Below are the code and all the weights of a small trained network. Each question names an input and a class and asks about switching units off, where a switched-off unit gives its printed mean instead of its output.

import numpy as np


def w(rows, s, z=0):
    codes = np.array(rows[::2]) - 128.0
    scale = np.full(codes.shape[1], s)
    scale[-1] = z or s
    return codes * scale


def f(y):
    return np.maximum(y, 0)


def log_softmax(a):
    a = a - a.max(-1, keepdims=True)
    return a - np.log(np.exp(a).sum(-1, keepdims=True))


def net(x, mask):
    res = np.array(x, float).reshape(1, 4) / 4 @ E
    y = f(res @ A[0][:, :-1].T + A[0][:, -1])
    res = res + np.where(mask, y, B[0][:, -1]) @ B[0][:, :-1]
    return log_softmax(res[-1] @ U[:, :-1].T + U[:, -1])


A, B = {}, {}
E = w([
[150,52,185,166,180,96],'x0',
[244,122,140,123,82,47],'x1',
[158,123,219,92,92,233],'x2',
[140,252,158,188,158,121],'x3',
],0.011)
A[0] = w([
[78,131,59,167,94,57,54],'n0',
[146,169,183,195,170,110,109],'n1',
[226,189,103,128,72,94,80],'n2',
[210,98,145,154,140,113,141],'n3',
[70,105,90,141,216,224,73],'n4',
[67,181,90,60,29,140,218],'n5',
[144,153,213,75,51,167,83],'n6',
[98,151,133,157,165,175,6],'n7',
[128,246,40,60,69,173,140],'n8',
[98,56,126,73,57,77,68],'n9',
[93,101,194,158,192,140,164],'n10',
[88,153,56,123,191,26,176],'n11',
[77,22,71,69,51,149,93],'n12',
[118,224,129,140,101,109,86],'n13',
[130,245,166,234,189,133,113],'n14',
[96,66,232,149,254,76,251],'n15',
[145,98,172,205,177,125,54],'n16',
[213,124,200,78,56,7,83],'n17',
[50,126,155,181,145,170,104],'n18',
[145,141,204,107,55,205,111],'n19',
[93,55,85,128,93,93,173],'n20',
[79,94,81,181,89,77,166],'n21',
[115,89,168,107,46,181,149],'n22',
[164,118,232,121,135,197,137],'n23',
[7,127,96,120,211,172,82],'n24',
],0.0096,0.0029)
B[0] = w([
[168,192,105,231,177,120,195],'n0',
[86,35,234,113,148,179,189],'n1',
[63,85,88,177,61,150,205],'n2',
[132,142,54,125,98,129,185],'n3',
[74,170,71,172,63,42,236],'n4',
[232,40,84,47,155,126,234],'n5',
[134,189,94,186,164,97,221],'n6',
[108,152,144,177,76,114,175],'n7',
[192,6,94,60,124,199,252],'n8',
[35,64,176,173,140,159,200],'n9',
[214,94,86,106,95,113,196],'n10',
[174,122,89,193,187,135,235],'n11',
[45,41,206,148,130,203,249],'n12',
[100,85,167,109,148,210,193],'n13',
[27,115,178,108,134,245,251],'n14',
[198,2,59,23,114,153,247],'n15',
[145,48,122,84,130,146,174],'n16',
[66,102,81,142,47,113,236],'n17',
[136,86,55,145,63,95,207],'n18',
[129,139,52,227,193,103,238],'n19',
[99,100,171,120,199,192,201],'n20',
[140,124,113,157,188,97,192],'n21',
[143,181,146,170,194,113,219],'n22',
[140,165,51,188,192,139,233],'n23',
[126,93,84,145,63,75,250],'n24',
],0.0067,0.011)
U = w([
[86,118,84,183,2,102,105],'0',
[64,94,185,154,152,181,113],'1',
[158,138,100,200,200,121,88],'2',
[191,88,103,82,116,149,140],'3',
[133,117,111,117,137,130,254],'4',
[139,170,167,110,107,103,73],'5',
[123,156,152,120,102,103,67],'6',
[160,176,159,79,116,51,87],'7',
],0.016,0.0081)

Each question gives the input, the list of numbers given to net, and the class t.
The units are the neurons (one row each of A and B). Each row of codes is followed by its name. A weight is (code - 128) times the scale printed after its matrix; where a second scale follows, it is the last column's (A, B and U).
mask holds one flag per neuron, in row order. A switched-off neuron (its flag False) gives its mean, the last column of its row in B, instead of its output. The means were averaged over made-up inputs and are rounded, as every weight is.
A unit's drop is (log p(t) with every unit on - log p(t) with that unit switched off) / (log p(t) with every unit on - log p(t) with every unit switched off).
The circuit of an input: a set's keep is (log p(t) with only the set's units on - log p(t) with every unit switched off) / (log p(t) with every unit on - log p(t) with every unit switched off). Starting from the 12 units with the biggest drops (on a tie, the unit counted first), units are removed one at a time, each time the one whose removal leaves the highest keep (on an exact tie, the one counted first), for as long as the keep stays at least 0.8.
circuit, biggest first: the units of the circuit, biggest drop first
most important unit: the unit with the biggest drop
k most important neurons: the k neurons with the biggest drops, biggest first
drop when u is switched off: that unit's drop, to one decimal
input [-8,-6,-8,-1], class 2: 4 most important neurons -> [n0 n11 n15 n21]
input [7,-5,0,5], class 3: 2 most important neurons -> [n15 n10]
input [-5,5,-5,8], class 1: most important unit -> n14
input [-5,2,1,-5], class 1: 3 most important neurons -> [n12 n15 n9]
input [1,6,8,2], class 2: 2 most important neurons -> [n23 n19]
input [7,0,4,6], class 3: 4 most important neurons -> [n15 n10 n12 n9]
input [3,5,0,-4], class 0: 2 most important neurons -> [n17 n14]
input [6,3,0,8], class 1: 2 most important neurons -> [n14 n1]
input [7,-6,-1,-4], class 3: 2 most important neurons -> [n15 n17]
input [6,3,2,-6], class 1: 4 most important neurons -> [n9 n5 n12 n8]
input [-4,-3,3,-3], class 3: 2 most important neurons -> [n5 n14]
input [-7,8,7,6], class 0: 2 most important neurons -> [n2 n17]
input [4,0,-3,3], class 3: circuit, biggest first -> [n15 n19]
input [-7,-2,4,3], class 3: circuit, biggest first -> [n8]
input [6,3,-5,5], class 3: 2 most important neurons -> [n15 n12]
input [2,-3,2,2], class 4: 3 most important neurons -> [n17 n2 n12]
input [-1,-5,7,-6], class 2: drop when n22 is switched off -> 0.2
input [-4,-4,-7,0], class 2: drop when n11 is switched off -> 0.1
input [-4,5,6,-5], class 2: drop when n6 is switched off -> 0.2
input [7,2,-1,6], class 3: circuit, biggest first -> [n15]
